Below is a small trained network, with its code and all its weights. Each question gives an input and a class and asks what happens when units are switched off, that is, made to give their printed mean instead of their output.

import numpy as np


def w(rows, s, z=0):
    codes = np.array(rows[::2]) - 128.0
    scale = np.full(codes.shape[1], s)
    scale[-1] = z or s
    return codes * scale


def f(y):
    return np.maximum(y, 0)


def log_softmax(a):
    a = a - a.max(-1, keepdims=True)
    return a - np.log(np.exp(a).sum(-1, keepdims=True))


def net(x, mask):
    res = np.array(x, float).reshape(1, 7) / 4 @ E
    y = f(res @ A[0][:, :-1].T + A[0][:, -1])
    res = res + np.where(mask, y, B[0][:, -1]) @ B[0][:, :-1]
    return log_softmax(res[-1] @ U[:, :-1].T + U[:, -1])


A, B = {}, {}
E = w([
[178,126,102,186,81,36,145,223,148,126,66],'x0',
[134,186,147,183,153,147,168,122,123,137,111],'x1',
[142,145,110,122,123,145,117,113,134,140,99],'x2',
[190,154,91,132,147,143,171,164,238,59,165],'x3',
[138,119,171,124,125,129,109,97,152,112,93],'x4',
[55,183,161,140,10,148,82,198,163,126,133],'x5',
[126,93,139,111,119,112,115,142,121,113,150],'x6',
],0.012)
A[0] = w([
[151,180,185,163,101,48,114,160,79,114,71,209],'N1',
[151,93,81,207,186,40,120,143,117,115,42,197],'N2',
[162,60,160,116,185,148,188,53,53,164,91,231],'N3',
[157,116,91,182,97,119,164,203,223,63,89,96],'N4',
[78,112,169,126,112,239,170,66,24,198,169,176],'N5',
[93,94,131,89,181,191,130,54,134,112,168,180],'N6',
[107,183,71,78,110,225,136,93,168,112,124,208],'N7',
[192,122,123,83,207,205,173,141,121,95,125,178],'N8',
[148,88,88,129,204,117,101,166,132,55,65,135],'N9',
[145,161,104,142,151,155,109,131,254,69,198,255],'N10',
[55,193,164,127,4,166,125,168,178,116,139,239],'N11',
[223,149,105,75,197,158,125,125,225,44,170,152],'N12',
],0.0082,0.0029)
B[0] = w([
[143,119,129,62,120,97,95,120,81,187,40,200],'N1',
[110,87,134,74,154,1,145,177,110,113,81,206],'N2',
[134,125,59,148,139,49,105,69,118,138,150,226],'N3',
[228,29,32,172,86,77,119,74,123,168,114,212],'N4',
[172,125,153,228,80,142,84,105,88,115,93,238],'N5',
[154,155,118,180,100,161,144,68,165,102,185,208],'N6',
[131,151,170,135,98,178,155,149,138,55,142,188],'N7',
[140,135,139,145,183,136,203,69,134,135,125,185],'N8',
[125,143,133,81,142,64,198,163,65,70,143,171],'N9',
[141,131,117,166,177,166,189,130,201,71,163,215],'N10',
[126,61,111,138,19,212,68,121,226,109,116,255],'N11',
[168,142,138,73,144,196,212,151,116,120,128,215],'N12',
],0.0084,0.015)
U = w([
[241,83,53,194,100,85,131,53,110,116,134,132],'0',
[59,130,55,41,242,29,93,166,27,163,56,202],'1',
[173,176,200,67,197,164,254,76,115,161,209,125],'2',
[223,123,94,86,201,72,198,215,117,113,83,4],'3',
[126,147,247,161,83,195,62,115,85,157,149,107],'4',
[125,125,155,96,76,100,89,247,108,223,41,243],'5',
[115,166,193,141,151,184,177,177,222,60,150,96],'6',
],0.0075,0.0023)

Each question gives the input, the list of numbers given to net, and the class t.
The units are the neurons (one row each of A and B). Each row of codes is followed by its name. A weight is (code - 128) times the scale printed after its matrix; where a second scale follows, it is the last column's (A, B and U).
mask holds one flag per neuron, in row order. A switched-off neuron (its flag False) gives its mean, the last column of its row in B, instead of its output. The means were averaged over made-up inputs and are rounded, as every weight is.
A unit's drop is (log p(t) with every unit on - log p(t) with that unit switched off) / (log p(t) with every unit on - log p(t) with every unit switched off).
The circuit of an input: a set's keep is (log p(t) with only the set's units on - log p(t) with every unit switched off) / (log p(t) with every unit on - log p(t) with every unit switched off). Starting from all 12 units, units are removed one at a time, each time the one whose removal leaves the highest keep (on an exact tie, the one counted first), for as long as the keep stays at least 0.8.
circuit, biggest first: the units of the circuit, biggest drop first
top k neurons: the k neurons with the biggest drops, biggest first
drop when u is switched off: that unit's drop, to one decimal
input [-7,-3,0,1,-3,6,0], class 6: circuit, biggest first => N7
input [-1,-8,4,8,1,0,8], class 2: circuit, biggest first => N12, N11
input [-2,-8,-6,7,-8,1,4], class 6: circuit, biggest first => N10, N3
input [4,-8,-2,0,8,1,3], class 5: circuit, biggest first => N3, N6, N10
input [1,-3,-2,7,-5,-8,-7], class 3: top 2 neurons => N2, N4
input [0,0,2,-8,0,5,3], class 4: top 3 neurons => N2, N5, N4
input [0,8,-7,4,-2,-8,3], class 2: top 2 neurons => N8, N12
input [-4,-7,-8,0,6,1,6], class 4: top 2 neurons => N4, N3
input [6,-1,4,1,-7,-2,6], class 3: top 2 neurons => N3, N4
input [-2,4,8,7,8,0,8], class 2: top 2 neurons => N12, N11
input [-1,4,8,2,1,-1,2], class 2: drop when N11 is switched off => 0.2
input [3,-4,6,-3,-3,-1,-4], class 1: drop when N11 is switched off => 0.1
input [-5,-5,-3,8,-8,2,0], class 6: drop when N4 is switched off => 0.0
input [-7,-3,-7,7,1,0,8], class 2: circuit, biggest first => N12
